Here is a tiny trained network, its code and every weight. The questions are about switching its units off for an input and a target symbol, where a switched-off unit gives its printed mean instead of its output.

import numpy as np


def w(rows, s, z=0):
    codes = np.array(rows[::2]) - 128.0
    scale = np.full(codes.shape[1], s)
    scale[-1] = z or s
    return codes * scale


def f(y):
    return y / 2 * (1 + np.tanh(0.7978845608 * (y + 0.044715 * y**3)))


def softmax(a):
    e = np.exp(a - a.max(-1, keepdims=True))
    return e / e.sum(-1, keepdims=True)


def log_softmax(a):
    a = a - a.max(-1, keepdims=True)
    return a - np.log(np.exp(a).sum(-1, keepdims=True))


def net(x, mask):
    ids = ['ΔΞαεσψ'.index(c) for c in x.split()]
    T = len(ids)
    res = E[ids] + P[:T]
    q, k, v = (res @ M[0].T for M in (Q, K, V))
    z = softmax(np.where(np.tri(T) > 0, q @ k.T / 3**0.5, -1e9)) @ v
    res = res + np.where(mask[0], z, O[0][:, -1]) @ O[0][:, :-1]
    y = f(res @ A[0][:, :-1].T + A[0][:, -1])
    res = res + np.where(mask[1:9], y, B[0][:, -1]) @ B[0][:, :-1]
    return log_softmax(res[-1] @ U[:, :-1].T + U[:, -1])


Q, K, V, O, A, B = {}, {}, {}, {}, {}, {}
E = w([
[212,129,161,203,116,217],'Δ',
[144,66,66,174,74,134],'Ξ',
[244,86,149,47,117,178],'α',
[117,170,59,128,164,206],'ε',
[138,216,166,131,40,132],'σ',
[49,84,191,93,104,211],'ψ',
],0.011)
P = w([
[156,158,53,126,1,233],'0',
[159,152,58,126,23,223],'1',
[153,145,76,128,34,215],'2',
[146,146,84,135,49,190],'3',
[139,140,96,136,75,183],'4',
[136,138,102,139,88,167],'5',
[135,124,125,145,90,158],'6',
[127,120,134,152,104,151],'7',
[121,105,153,159,122,149],'8',
[118,92,160,155,129,136],'9',
[102,97,167,167,141,132],'10',
[92,85,195,176,147,124],'11',
[89,80,194,169,160,121],'12',
[91,78,214,177,158,112],'13',
],0.0092)
Q[0] = w([
[135,156,99,88,179,28],'head 1',
[134,89,138,160,83,245],'head 1',
[136,134,99,95,192,58],'head 1',
],0.013)
K[0] = w([
[245,169,38,143,89,106],'head 1',
[8,11,224,128,195,152],'head 1',
[217,172,2,155,122,126],'head 1',
],0.0072)
V[0] = w([
[203,97,10,95,175,170],'head 1',
[73,154,108,76,8,218],'head 1',
[2,62,208,65,225,127],'head 1',
],0.0047)
O[0] = w([
[162,61,94,131,239,135,123],'head 1',
[3,128,226,79,143,81,255],'head 1',
[61,118,121,77,29,240,96],'head 1',
],0.0062,0.0076)
A[0] = w([
[114,104,190,112,104,161,34],'neuron 1',
[121,61,99,168,124,74,255],'neuron 2',
[194,134,152,231,159,144,73],'neuron 3',
[116,144,131,101,60,217,97],'neuron 4',
[104,123,91,88,51,209,49],'neuron 5',
[211,80,59,92,185,65,69],'neuron 6',
[142,161,108,85,254,177,229],'neuron 7',
[81,107,128,59,147,82,124],'neuron 8',
],0.0086,0.0022)
B[0] = w([
[134,117,89,188,171,94,218],'neuron 1',
[86,76,108,150,213,58,169],'neuron 2',
[241,188,114,233,58,163,162],'neuron 3',
[165,111,19,125,63,110,253],'neuron 4',
[243,132,54,96,66,146,214],'neuron 5',
[232,3,98,109,131,34,143],'neuron 6',
[90,125,179,109,187,225,145],'neuron 7',
[163,188,222,160,114,146,135],'neuron 8',
],0.0052,0.0044)
U = w([
[201,145,133,207,120,177,2],'Δ',
[102,60,59,185,149,33,166],'Ξ',
[187,40,235,38,150,118,91],'α',
[49,134,127,112,223,205,166],'ε',
[63,189,255,105,116,45,203],'σ',
[164,141,8,70,45,157,129],'ψ',
],0.0068,0.0039)

Each question gives the input, a string of symbols that net reads in full, and the target symbol t.
The units are the heads (3 rows each of Q, K, V and O) and the neurons (one row each of A and B). Each row of codes is followed by its name. A weight is (code - 128) times the scale printed after its matrix; where a second scale follows, it is the last column's (O, A, B and U).
mask holds one flag per unit, heads first, then neurons. A switched-off unit (its flag False) gives its mean, the last column of its rows in O or B, instead of its output. The means were averaged over made-up inputs and are rounded, as every weight is.
A unit's drop is (log p(t) with every unit on - log p(t) with that unit switched off) / (log p(t) with every unit on - log p(t) with every unit switched off).
The circuit of an input: a set's keep is (log p(t) with only the set's units on - log p(t) with every unit switched off) / (log p(t) with every unit on - log p(t) with every unit switched off). Starting from all 9 units, units are removed one at a time, each time the one whose removal leaves the highest keep (on an exact tie, the one counted first), for as long as the keep stays at least 0.8.
units of the circuit, in order: the units of the circuit, biggest drop first
k most important neurons: the k neurons with the biggest drops, biggest first
drop of u: that unit's drop, to one decimal
input Δ ε σ Ξ σ α Δ Ξ Δ ψ Ξ Δ, target ψ: units of the circuit, in order	(head 1; neuron 4)
input Ξ ε Ξ, target Ξ: 2 most important neurons	(neuron 2; neuron 6)
input α α Ξ Ξ Ξ ε Ξ Ξ σ ψ Ξ, target ψ: units of the circuit, in order	(head 1; neuron 5)
input Ξ α Ξ Δ σ ε Ξ ψ ε, target ψ: units of the circuit, in order	(head 1; neuron 5)
input σ α Δ Δ ε α ε ψ ψ ψ Δ Ξ, target ψ: units of the circuit, in order	(head 1)
input Ξ ψ ψ ψ σ ψ ψ Δ, target ψ: units of the circuit, in order	(head 1; neuron 4; neuron 5)
input Ξ Δ ε σ ε Ξ σ σ ε Δ σ ψ Ξ σ, target ψ: units of the circuit, in order	(head 1; neuron 4)
input σ σ σ, target σ: units of the circuit, in order	(head 1; neuron 5)
input Ξ ε α Δ Δ ε σ Δ ψ α, target ψ: drop of neuron 4	0.2
input ψ Δ Ξ α σ σ Ξ, target σ: drop of neuron 4	0.2
input ψ σ α σ Δ Δ, target σ: drop of head 1	1.0
input Δ α α, target α: drop of neuron 7	0.1
